What can hang from each mark
K_891: K_406 K_464
K_759: K_164 K_293 K_933
K_406: K_355 K_464 K_759 K_917
K_464: K_170 K_917
K_355: K_293 K_296 K_780 K_891
K_933: K_296 K_917
K_296: K_759 K_933
K_917: K_164 K_406 K_464 K_933
K_164: K_293 K_759
K_170: K_293 K_464 K_891
K_780: K_406 K_891 K_920
K_920: K_293 K_355 K_406 K_933
K_293: K_164 K_355

Each row is shifted at random along 6 fixed directions that mean nothing.
Known rows, with every way that one mark hangs from another
K_296(K_933(K_917(K_164))): -213 -358 77 -12 -164 -64 145 11 20 242 -22 23 183 37 169 -88 -158 -100
 2 11 106 -20 2 13 -78 157 -142 16 -289 -35 223 94 -12 -224 4 146 36 14
 16 -10 0 -135 4 95 287 67 -64 -69 -115 162 -21 -46 -41 285 2 -44 -39
 -31 80
K_917(K_164(K_759) K_406(K_355) K_933): -301 -59 -457 -382 -336 -448 -283 29 288 219 -110 200 -133 -417 163 -217
 -245 -434 176 -68 -223 156 173 198 -152 166 -106 -167 99 226 261 -220
 -46 -32 93 -88 406 -209 206 -53 -5 3 -269 239 450 159 277 -326 139 -165
 259 400 -294 22 5 -183 198 -30 283
K_355(K_296 K_780(K_406(K_464(K_917) K_759(K_164))) K_891): 217 122 -144 -322 -79 -90 -141 -95 -68 -140 -321 37 -173 85 135 38 -399
 -94 51 200 -180 338 24 -54 -50 -208 21 240 -20 146 -6 -70 -83 -34 9 -24
 78 -90 6 -170 165 356 -95 120 281 55 315 -215 -76 135 193 -111 -332 -83
 499 526 -179 -45 285
K_933(K_296 K_917(K_406 K_464)): -13 -370 157 73 -92 74 70 44 94 265 -32 195 211 237 44 66 -334 -152 120
 31 -51 247 -87 4 -58 -9 138 183 -265 -83 99 84 205 -69 110 17 57 -3 -50
 -77 7 105 74 96 104 -64 -130 -88 -165 179 143 20 -37 -29 227 36 79 -24
 78
K_891(K_406(K_759) K_464(K_170(K_293))): 124 53 2 14 0 -148 123 42 148 143 -15 134 198 92 85 37 -172 -4 90 -8 154
 92 -151 234 19 95 61 45 -88 84 10 153 66 155 97 182 180 -224 133 11 -73
 48 -130 18 72 -137 -215 -52 77 34 10 222 84 76 62 -112 139 -64 230
K_891(K_406(K_355 K_917)): -78 -280 66 101 -143 30 89 104 156 144 13 425 46 -10 106 118 -195 -130
 -41 50 87 194 -164 107 -19 69 59 84 -287 6 265 -22 156 -167 94 143 187
 -255 52 76 127 42 -84 29 468 -174 -277 -134 31 115 -86 49 -109 103 -29
 11 155 -190 90
K_780(K_891(K_406 K_464) K_920(K_355 K_933)): 246 90 -199 -75 41 -194 -162 -141 -122 -55 107 69 8 -32 259 -9 -179 4
 -142 -28 -86 -60 183 11 185 30 -18 171 -151 31 169 -64 -29 -87 140 74
 34 -60 176 -34 39 -55 -16 204 138 -145 78 104 153 122 66 -191 -184 124
 247 194 69 -111 260
K_891(K_406(K_355(K_293) K_759 K_917)): -26 282 -12 152 118 80 50 199 140 130 -380 67 -393 -48 -112 -44 32 -32
 192 -8 -251 -241 -46 86 4 23 -41 -108 32 -68 179 23 -128 25 31 -1 9
 -247 171 38 82 157 -135 203 205 52 -19 -105 -168 -57 -95 -270 23 -57
 274 -25 123 -10 215
K_296(K_759(K_164 K_293) K_933(K_917(K_406 K_464))): 97 -11 163 72 138 228 58 227 58 286 -247 -395 -313 284 -97 -141 -77 165
 162 6 6 -34 164 -74 -1 51 -191 -13 -187 -201 -50 37 -62 -179 104 -79
 -190 240 140 -206 130 70 12 119 -92 187 139 16 -547 426 195 -445 7 110
 429 99 -72 141 192
K_920(K_293(K_164) K_406(K_464 K_917)): 170 -143 13 -71 174 25 -91 262 -20 135 96 357 222 -143 46 284 -439 -209
 2 66 -5 357 40 145 -105 -155 177 273 -127 226 193 -120 162 -115 149 -15
 133 32 28 71 179 208 -120 19 298 -313 -69 -165 80 37 -106 206 -229 209
 116 -7 40 -261 83
K_164(K_759(K_293(K_355(K_296 K_891(K_406))))): 14 37 -229 -88 -20 -116 -210 -5 90 -20 -105 165 -254 -185 -24 149 -256
 -9 16 73 -69 218 65 59 -70 -205 63 51 233 188 -122 -205 26 -21 34 -93
 102 -69 -42 -168 150 185 -128 -37 74 38 71 -176 -160 5 233 5 -201 -243
 172 81 -51 -49 160
K_164(K_293 K_759(K_933(K_917(K_464)))): 47 -318 266 287 84 287 -30 164 -66 196 11 -116 67 77 -17 71 -277 165 224
 164 -99 82 -40 -48 157 -162 -88 -28 -48 -199 101 109 1 -92 166 121 -123
 248 113 -120 87 161 -61 -33 -217 18 -94 -5 -316 253 127 -271 -13 160
 229 97 -89 117 154
K_170(K_293(K_164 K_355) K_464(K_917) K_891): 43 1 255 217 212 268 138 225 17 93 -113 -142 -144 -145 -245 54 -204 267
 166 -30 4 -419 209 -49 -6 -168 100 205 0 16 -153 -139 -102 -33 149 -65
 -200 97 -11 -107 136 135 -95 -88 -191 73 36 85 -506 76 -40 -310 -25 221
 300 181 -241 41 106
K_355(K_296 K_891(K_406(K_917))): 159 -75 134 120 13 101 86 -12 -75 -7 -182 171 -116 237 -6 199 -289 47 68
 267 -210 123 -89 -79 -6 -194 167 121 -205 -19 44 36 106 -136 -22 -54
 -18 -101 -74 -162 116 205 35 -27 80 -151 -124 -43 -177 138 -112 -281
 -50 -23 242 228 -114 -21 147
K_759(K_164 K_293(K_355(K_891)) K_933(K_296)): 18 94 56 100 65 218 -97 48 58 6 -147 -425 -260 30 -223 -57 -72 225 108
 -51 52 -241 205 -214 -63 -107 15 -50 15 -18 -181 88 -62 -61 -55 6 -197
 268 2 -143 204 -9 31 61 -17 400 185 -26 -399 143 81 -466 69 -115 345 72
 -228 147 97
K_406(K_759(K_293) K_917(K_464)): 123 192 83 41 165 147 -141 279 361 218 -297 -46 -488 15 -319 39 14 120
 209 8 -48 53 150 4 -121 -91 81 -17 239 22 16 -86 -71 -24 21 -202 -257
 58 60 -60 200 342 -67 98 -63 180 199 -78 -470 151 184 -212 70 -175 176
 -55 -4 66 179
K_355(K_293 K_296 K_780(K_406(K_464 K_917(K_164 K_933)))): 216 528 13 187 120 193 109 107 7 -223 -525 -434 -523 111 -247 -94 -10 97
 76 200 -182 -141 226 -143 -74 164 -57 -61 -52 18 -131 283 -438 -45 -41
 17 -212 -264 22 -341 20 -6 -85 -26 -346 352 245 272 -328 15 -63 -617
 -46 -76 124 -97 -185 -45 198
K_933(K_296 K_917(K_164(K_759) K_464(K_170(K_293)))): -486 -385 -138 -15 -358 -287 136 18 505 436 -65 273 357 -219 -128 -183
 -212 -245 115 -216 236 -74 53 183 -414 68 0 -82 -36 139 166 133 -67
 -121 12 163 134 -82 122 35 -102 109 -44 186 338 205 -92 -285 -188 -33
 180 387 116 81 27 -384 67 45 333
K_933(K_296 K_917(K_164(K_293 K_759) K_406(K_464))): -81 -54 -62 -44 17 -83 -89 62 43 214 -234 58 -46 -76 -57 -29 -302 -232
 326 -12 -247 -18 -17 118 -3 -15 52 -42 57 -30 111 48 -33 -24 193 1 135
 4 -8 -94 -53 207 -51 117 -70 164 78 -161 -187 -75 200 20 -84 -99 241
 -10 6 106 192
K_296(K_759 K_933(K_917(K_406(K_355 K_464)))): 14 -88 157 16 85 -44 121 -5 -296 83 -122 251 289 154 266 21 -281 -169
 112 138 -84 286 -201 193 229 198 -67 90 -287 -316 140 249 95 180 228
 127 324 -204 158 36 -32 -5 -168 267 240 -258 -204 46 280 16 100 154
 -276 169 184 132 210 -74 141
K_170(K_293(K_355(K_296(K_933) K_780)) K_464(K_917) K_891): 105 -82 -24 -191 -246 -202 163 -56 -116 -204 -163 110 174 -172 165 133
 -479 57 -141 185 418 386 204 159 46 166 36 435 12 94 -334 22 -71 144
 209 248 254 -477 -45 -110 27 -164 -373 -96 77 -35 103 321 258 -155 78
 314 -460 -114 -40 117 -130 -342 163
K_464(K_170(K_293 K_891)): -40 -28 103 148 -109 87 181 72 89 80 78 133 205 9 -97 91 -298 106 61 -3
 234 -36 -56 27 -138 -239 98 92 -75 173 86 -45 105 -40 -20 10 -53 44 27
 96 24 105 -69 -130 67 -96 -166 -137 -95 68 22 147 -26 189 60 42 -84 77
 165
K_780(K_406 K_891(K_464)): -42 54 -192 -126 -60 -304 -138 -96 -37 103 73 194 244 -135 195 -159 -59
 -235 -47 -77 20 -10 22 13 -58 -104 50 -41 -194 79 140 -5 100 -155 16
 149 116 -29 101 -21 -90 12 -32 242 365 -146 -18 -203 54 80 106 121 96
 261 293 127 114 -92 225
K_293(K_164 K_355(K_296(K_759(K_933(K_917(K_406)))))): -27 -36 86 181 268 131 1 48 -213 -31 -98 -85 124 18 5 -14 -128 -90 236
 54 -375 -257 -29 -68 -95 16 92 -46 -80 -153 -33 204 -22 171 73 -50 18
 -6 66 -166 41 47 -22 238 35 71 -114 -15 -141 -17 -2 -209 -57 298 327 98
 -62 46 83
K_780(K_406(K_355(K_293(K_164)) K_464 K_759 K_917)): -127 -107 220 231 199 194 54 260 86 224 -28 521 182 -75 -41 156 -328
 -230 123 30 -67 100 -203 100 -176 -232 180 -25 -266 113 401 49 66 -11
 32 4 31 13 104 74 151 354 -56 220 505 -241 -252 -400 -226 198 -6 -3 -77
 380 282 63 162 -118 202
K_164(K_293(K_355(K_780(K_891(K_406(K_464))))) K_759): 30 28 66 308 15 115 171 96 -325 -98 -85 -119 193 -73 207 -97 -92 92 111
 56 -155 -314 -154 26 303 -85 -210 -68 -322 -210 154 161 -199 -64 196
 358 12 -100 158 -101 -46 -33 -42 20 167 -54 -246 48 -102 14 -83 -428
 -83 268 181 209 41 69 298
K_917(K_164 K_406(K_355(K_293)) K_933): -46 148 -185 -91 -250 -275 34 131 59 -26 -316 -24 -106 -150 122 -97 -117
 -280 1 95 -67 151 85 227 -16 371 -86 -100 -63 100 34 78 -132 38 68 88
 291 -392 72 -144 -30 -265 -250 101 125 119 131 91 250 -173 23 147 -206
 -3 -175 -239 81 -155 130
K_933(K_296(K_759(K_164 K_293)) K_917(K_464(K_170))): -86 -39 -301 -240 -201 -118 -124 14 330 228 -175 -172 -150 -30 36 -263
 -141 -119 89 -218 80 27 143 31 -177 -62 -206 143 115 55 51 -60 26 -99
 50 96 -5 75 128 3 83 152 -163 203 341 386 249 -280 -152 241 311 24 -115
 -83 469 193 -97 110 310
K_170(K_293(K_164(K_759)) K_891): -186 -94 58 4 -80 -316 143 51 -181 38 -30 369 481 -307 -66 124 -224 -188
 -44 163 228 74 -11 297 -134 -59 211 -105 186 87 -214 116 73 187 130 30
 439 -151 -1 -21 -97 61 -254 40 -122 -232 -172 43 287 -387 -30 645 -24
 165 -113 -252 -30 -107 114
K_933(K_917(K_164(K_293))): -74 -154 144 244 51 162 122 179 31 181 -173 -138 -44 63 -50 6 -57 -9 138
 38 -92 -234 -42 -5 -42 -24 -80 -25 -137 -58 148 11 -112 -255 1 88 -163
 150 -52 -47 44 65 33 19 -80 121 -24 -50 -369 123 -47 -297 70 170 89 51
 -182 151 53
K_296(K_759(K_164(K_293) K_933(K_917(K_406(K_355) K_464)))): -53 -184 3 -5 -124 -39 10 203 103 194 -159 -102 -7 -32 41 -180 -128 -51
 130 -50 61 111 106 104 21 179 -194 -81 -150 -157 100 74 -35 -115 152
 160 99 -10 260 -43 97 -7 -162 233 277 183 102 -28 -66 189 170 -24 -86
 144 238 15 36 -16 259
K_464(K_170(K_293(K_355(K_891))) K_917(K_164 K_406 K_933)): 207 323 198 317 202 208 75 111 -65 31 -385 -206 -40 160 -120 129 -288 11
 331 224 -367 -248 -171 -21 -42 -14 195 38 -117 -132 -42 166 -77 148 83
 -11 -53 -103 6 -190 63 104 -144 40 -346 -62 -157 29 -250 -72 26 -243
 -20 195 193 155 -159 239 97
K_920(K_355 K_933(K_296(K_759(K_164)) K_917)): -85 -270 -202 -134 -144 -8 34 -77 -148 94 43 -66 176 -20 320 -147 -190
 -145 12 -25 -103 -53 118 28 159 124 -227 118 -152 -181 208 86 -154 61
 132 188 141 47 293 88 0 -32 -51 338 350 92 72 -36 189 21 -2 -44 -321 32
 410 224 8 107 247
K_780(K_891(K_464) K_920(K_293 K_406(K_355) K_933(K_917))): 107 68 -310 -92 -6 -272 -171 11 41 43 -63 172 63 -227 84 -15 -198 -106
 -146 -111 18 51 312 126 24 76 -110 280 -6 102 259 -91 -101 -249 136 122
 23 -176 271 201 101 -25 -182 323 305 -72 174 116 207 -26 75 -17 -244 41
 255 -9 95 -223 271
K_891(K_406 K_464(K_917)): 192 -61 -285 -380 -13 -236 -331 -74 326 208 34 166 -311 -100 195 93 -288
 -156 -7 -14 -75 349 116 61 -36 31 -7 276 114 193 36 -298 263 -170 102
 -9 213 -102 -14 -76 135 150 -236 -5 203 -24 206 -255 -7 201 264 147
 -105 -126 265 229 -9 -180 92
K_464(K_917(K_164(K_759) K_406(K_355(K_296 K_891)) K_933)): -111 178 -250 -136 -185 -153 -156 48 289 68 -517 -159 -642 -163 -195
 -179 -76 -36 314 69 -446 -209 236 -13 -81 150 -128 -143 206 -20 143 -80
 -313 -158 47 -167 -15 -229 166 -212 77 131 -136 110 33 398 343 -88 -331
 -46 183 -334 -129 -126 242 19 -107 149 309
K_780(K_406(K_464 K_917(K_164))): 128 170 125 112 187 110 -2 107 -102 45 -168 59 -26 37 -99 -7 -61 -117
 139 71 -179 -63 -90 -12 13 18 176 -63 -227 -102 88 191 -66 -19 129 20
 -3 -58 7 -92 34 159 58 125 -25 -21 -107 -26 -154 35 -62 -150 64 179 92
 11 38 -25 44
K_891(K_406(K_759(K_164 K_933)) K_464(K_170)): 185 96 63 -76 298 13 -268 -38 347 245 134 41 -106 146 -121 150 -356 60
 290 20 -61 214 31 -1 -138 -107 294 43 64 154 -72 -12 229 120 -25 -205
 114 218 123 -161 178 417 -52 81 -150 -26 47 -259 -211 196 238 58 94 47
 303 27 35 77 216
K_917(K_406(K_355 K_759(K_164)) K_464(K_170(K_293))): 151 -63 239 105 65 190 7 195 248 184 -10 250 71 250 -68 220 -449 18 241
 87 34 379 -121 167 -66 -168 287 181 -145 136 49 -78 129 174 106 -165 27
 69 114 -88 165 370 -15 1 -28 -215 -94 -190 -220 233 229 110 -205 21 169
 140 110 44 205
K_164(K_293 K_759(K_933(K_296))): -47 -229 -56 -74 -166 -80 -148 -61 -130 -16 83 -5 171 -124 123 49 -293
 -32 93 114 110 236 -25 73 137 -73 -65 -53 166 27 42 84 41 70 177 201
 139 43 56 -48 -71 -51 -166 -92 -23 69 7 -38 119 24 151 171 -182 -29 50
 26 -31 -11 141
K_891(K_406(K_355 K_759(K_293(K_164)) K_917) K_464(K_170)): 24 118 -322 -276 -196 -310 -134 184 403 125 -169 168 -290 -266 163 -180
 -87 -170 92 -173 67 1 15 276 -68 183 -121 63 128 188 275 -61 9 -62 139
 224 218 -411 188 105 148 59 -387 125 658 252 61 -267 142 30 107 99 -122
 76 169 7 117 -215 349
K_464(K_170 K_917(K_164 K_933(K_296(K_759)))): -39 -347 41 -34 -233 7 -2 -110 276 73 24 141 138 169 93 223 -429 -86 21
 214 181 416 -151 54 -124 40 28 255 -92 180 183 15 140 -109 53 53 25 1
 -17 -156 80 108 -67 -179 93 -7 -121 -161 -138 433 227 134 -276 232 -81
 223 -172 72 181
K_920(K_293(K_164 K_355(K_891)) K_406(K_464)): 38 361 -159 -64 159 -329 -32 198 55 -46 -167 150 -15 -412 -271 20 5 -42
 -8 -183 28 -76 294 218 -124 183 150 12 140 142 -65 -23 -211 -1 8 -60
 128 -215 68 12 77 -4 -120 139 98 51 120 142 113 -402 -31 106 -17 -60
 -85 -440 71 -234 93
K_920(K_406(K_355(K_293(K_164)) K_464 K_759 K_917)): 83 169 147 226 227 246 146 356 -144 72 -293 32 -46 -56 -24 -67 -121 -14
 292 -19 -409 -297 -93 101 139 -64 -89 -16 -191 -161 297 175 -206 82 148
 63 -38 -118 251 90 101 218 -63 245 383 -53 -137 -83 -123 -18 -292 -396
 -67 240 413 65 141 -24 283
K_355(K_293 K_296 K_891): -81 156 -136 12 -204 -229 220 8 0 -146 -336 -17 -52 -88 -77 -66 -3 11
 -124 53 41 -56 135 53 -151 24 -101 -98 42 71 -104 158 -200 -59 -171 110
 -13 -266 -1 -87 -49 -110 -75 56 161 134 97 85 84 -143 -98 -82 55 -144
 58 -148 -112 -113 191
K_933(K_296(K_759) K_917(K_406)): -70 40 -41 45 -50 4 164 -8 -171 52 -344 -200 -19 165 33 -246 91 -89 176
 -54 -216 -298 -89 9 119 162 -182 -55 -98 -310 40 230 -106 33 163 120 33
 -159 123 -5 -154 -78 34 218 58 177 -40 81 -65 -11 1 -196 19 -16 350 72
 47 128 151
K_891(K_406(K_355 K_917(K_164(K_293 K_759) K_464(K_170)))): 255 131 -43 58 33 89 -131 132 -147 35 -201 -30 -218 54 267 -4 -300 -87
 325 195 -503 -38 -181 142 298 -126 -41 136 -102 -136 213 -17 -15 38 294
 134 152 -125 124 -148 93 221 -236 40 44 -53 -53 -153 28 42 10 -259 -285
 94 304 397 -2 89 254
K_464(K_170(K_293 K_891(K_406)) K_917(K_164 K_933(K_296))): 14 311 -369 -247 -358 -264 -44 -29 166 120 -407 -355 -329 -178 -8 -300
 -197 -103 252 -75 -134 -369 146 19 -65 127 -155 40 170 124 135 7 -106
 -54 126 145 96 -327 93 -32 -95 -123 -344 29 121 439 225 -112 -17 -102
 48 -11 -87 44 325 101 -213 146 317

Rows
-119 -165 -85 178 101 66 -11 96 163 214 -106 -87 132 -75 34 19 -206 -133
 223 106 -284 -182 36 -23 -172 10 -82 -74 -139 -130 70 214 -95 -31 22
 140 51 31 127 -161 42 115 -115 246 171 66 -94 -226 -269 66 -11 -154 86
 173 262 -57 -63 173 243 -> K_891(K_464(K_917(K_164(K_759(K_293(K_355(K_296)))) K_933)))
-189 -39 -123 2 -266 -144 46 -39 284 258 -71 114 125 -96 -103 -97 -330
 -144 233 -84 -18 -148 -58 -48 -260 -1 58 -17 -61 16 306 96 141 -99 -22
 94 144 -203 98 77 -35 78 -206 117 372 121 -168 -291 -14 -26 49 165 53
 215 260 -53 1 143 283 -> K_464(K_170(K_891(K_406)) K_917(K_933(K_296)))
-166 -64 -44 -37 -200 -61 234 185 100 209 -54 -101 55 -244 -106 -259
 -117 135 67 -232 237 -328 281 26 -46 -95 -146 0 -125 111 -5 -114 -129
 -114 69 95 -60 -12 149 113 -68 -66 -89 52 286 125 138 -24 -194 -31 -97
 66 62 120 230 -106 -4 4 282 -> K_170(K_293 K_464 K_891)
-33 -217 -188 -241 -32 -198 -312 -38 0 158 11 74 144 -239 302 9 -453
 -280 23 -15 -53 151 104 14 -128 -136 12 228 86 156 7 -40 288 -18 50 172
 250 91 -78 -15 192 9 -358 258 494 152 190 -325 110 17 254 158 -182 65
 489 244 -163 -125 144 -> K_759(K_293(K_164 K_355(K_891(K_464))) K_933(K_296 K_917))
-159 -184 -39 -85 -52 -154 -170 -28 9 -8 77 123 6 -329 42 -11 -183 19 16
 12 -63 -37 136 12 -46 -82 15 -40 122 119 26 -101 8 -46 37 -53 102 70 61
 -153 174 55 -103 17 195 130 70 -111 -91 21 180 -44 -134 217 44 31 -88
 -92 138 -> K_293(K_164(K_759(K_933)) K_355(K_891))
0 15 -118 -134 -15 91 -163 138 183 147 -249 -279 -208 -149 -39 -144 -141
 0 293 -153 -144 -208 72 -56 -9 51 -164 3 56 23 194 127 -138 38 140 135
 -170 35 108 22 133 53 -52 204 462 465 191 -271 -313 179 139 -262 -45 30
 387 161 -84 107 245 -> K_406(K_464(K_917(K_164)) K_759(K_293(K_355) K_933(K_296)))
-56 -435 -97 -196 -329 -81 10 64 114 176 -43 -165 -24 6 269 -225 -111 7
 -46 -16 80 160 140 19 77 163 -389 108 -222 30 188 -19 -13 -277 139 166
 -47 54 187 -99 98 -121 -16 77 460 256 180 -73 -148 476 161 -112 -151
 274 139 175 -93 -65 262 -> K_296(K_759(K_933(K_917(K_164 K_464))))
16 19 -106 -226 -39 -82 -92 136 261 215 -269 5 -273 -72 -70 -176 -103
 -102 186 -171 -100 61 107 57 -40 116 -44 9 57 -13 127 -63 -27 -53 117
 -71 39 -107 128 28 141 207 -30 206 215 295 202 -113 -161 87 185 -50 -59
 -82 253 42 63 -52 173 -> K_933(K_917(K_406(K_464 K_759(K_164))))
64 48 205 162 -38 99 26 203 399 203 -95 19 -252 -35 -322 31 -244 163 157
 74 135 28 253 -24 -193 -23 171 72 63 132 111 -30 37 -122 7 -159 -162
 -40 66 -136 163 177 -218 -127 -194 170 43 70 -361 181 127 -136 -10 195
 -38 -158 -148 0 228 -> K_406(K_917(K_464(K_170(K_293(K_164) K_891)) K_933))
199 270 126 146 236 -33 -57 69 -293 -116 -216 -12 8 20 37 116 2 -18 64
 168 -135 -128 -171 113 144 -80 217 4 62 -20 -150 94 22 157 132 21 55
 -100 -63 -197 46 74 -52 71 -161 -135 -169 101 -53 -54 -22 -178 -16 172
 189 242 -66 -3 101 -> K_780(K_891(K_406(K_759(K_293(K_164 K_355)))))
-6 299 172 219 335 106 154 16 1 -55 -355 34 -83 83 -270 122 -114 48 158
 152 -89 6 48 94 -53 150 47 -63 28 -282 -144 411 -206 253 -1 1 80 -161
 156 -111 32 194 -149 235 -148 -21 -50 112 -14 -83 -4 -158 -40 -91 245
 -43 -22 30 182 -> K_406(K_355(K_293 K_296(K_759(K_164) K_933)) K_464(K_917))
125 207 -27 -16 52 -73 -97 -77 -91 -152 -155 -206 22 -11 43 42 -179 47
 -4 111 82 80 123 -25 8 69 33 94 56 -20 -331 217 -15 140 -7 170 151 -53
 -43 -136 79 -100 -231 126 2 145 183 100 104 -188 168 -45 -49 -231 196
 -18 -92 -42 132 -> K_759(K_293(K_355(K_780 K_891(K_464))) K_933(K_296))
-9 304 -81 183 56 -378 165 -28 -31 21 -48 110 621 -223 -216 -169 13 -61
 -21 -203 178 -341 90 168 -205 209 131 -189 -89 -82 -12 446 -216 108 53
 233 98 -321 300 189 -209 -109 -98 386 50 -163 -271 282 308 -393 -141
 305 284 283 -5 -537 264 -77 296 -> K_780(K_891(K_464(K_170(K_293))) K_920(K_406 K_933))
69 -42 -82 -174 -90 -170 -151 -124 100 74 -164 74 -95 38 36 -8 -153 -129
 35 24 -29 288 103 75 42 103 82 247 192 -53 -104 34 92 80 104 10 139
 -146 -75 -83 3 75 -140 97 -136 152 175 92 101 -43 242 113 -147 -329 138
 59 -40 -85 34 -> K_933(K_296 K_917(K_464))
-252 -135 36 85 -104 -224 190 65 132 9 -128 305 401 -119 -74 130 -204
 -137 8 69 241 154 -15 166 -332 -14 159 -116 -85 101 -28 103 -125 33
 -185 87 186 -105 30 -44 53 178 -59 222 326 -52 -61 -106 -6 -189 14 270
 -36 20 -100 -211 10 -15 245 -> K_406(K_759(K_164(K_293(K_355(K_296 K_780 K_891)))))
-197 -250 -45 15 -50 -117 29 49 93 335 -134 41 183 31 79 -72 -208 -245
 191 -18 -116 -25 24 111 -119 -57 -89 35 -130 -23 166 18 6 -120 36 63 54
 173 37 -79 -84 154 -47 266 207 59 93 -244 -237 133 165 75 -26 95 300 53
 -52 191 265 -> K_933(K_296(K_759) K_917(K_164(K_293) K_464))
114 155 124 56 108 -32 -53 274 208 261 -261 -108 -33 103 -257 -2 -135
 -92 252 87 -43 243 97 100 -167 136 212 -200 12 -66 -152 168 -11 193 36
 -169 106 -10 109 -215 59 168 -101 246 -220 42 68 34 -182 -37 153 132
 107 -51 89 -339 133 94 171 -> K_917(K_406(K_759(K_164 K_293)) K_464 K_933)
-34 100 -164 21 -41 -209 -143 49 381 93 -19 14 -47 -129 -79 25 -278 -88
 217 9 -32 216 215 124 -243 88 89 9 67 223 110 -53 -95 49 -93 -98 -17
 -37 74 -256 20 105 -209 66 -14 185 158 -95 -170 90 321 108 -194 81 -149
 -193 -46 108 294 -> K_917(K_164(K_293(K_355(K_296(K_759)))) K_464(K_170) K_933)
162 4 88 34 -7 102 -38 54 -190 -284 -73 -304 -116 10 143 36 -29 210 -187
 182 246 85 80 -23 138 25 -173 142 -2 120 -193 4 -72 -96 126 128 -132 60
 17 -254 179 -158 -102 -165 13 133 107 195 -166 336 173 -334 -257 276 66
 345 -255 -103 166 -> K_296(K_759(K_293(K_164 K_355(K_780(K_891))) K_933))
14 358 101 206 248 197 153 -33 -109 -120 -238 -343 -185 195 -149 26 -103
 147 95 166 -138 -210 168 -173 -186 -63 -49 -54 -11 1 -200 203 -270 84
 -211 -81 -165 33 -7 -210 -69 2 -59 25 -303 58 171 101 -235 -105 -55
 -405 -2 -80 264 -70 -135 95 132 -> K_355(K_293 K_296(K_933) K_780)
140 -83 -50 -107 -106 99 -6 126 -47 52 -240 -241 -213 97 148 -61 -110
 -78 137 73 -307 -147 -72 -52 58 46 -145 90 -174 -39 129 -67 -49 -200
 179 53 -87 -27 -9 -123 69 -20 51 -33 139 111 77 -125 -223 213 -15 -289
 -80 169 229 340 -131 55 48 -> K_464(K_917(K_164 K_406))
-106 -133 84 127 94 248 -26 204 94 247 45 -306 128 -10 -154 -87 -102 20
 117 -87 87 -206 64 -178 -269 -167 -31 -234 -155 -4 -40 140 36 -97 -71
 78 -95 385 97 22 138 48 10 186 211 147 2 -269 -287 137 -66 -98 244 230
 358 -65 -87 163 98 -> K_759(K_164 K_293 K_933)
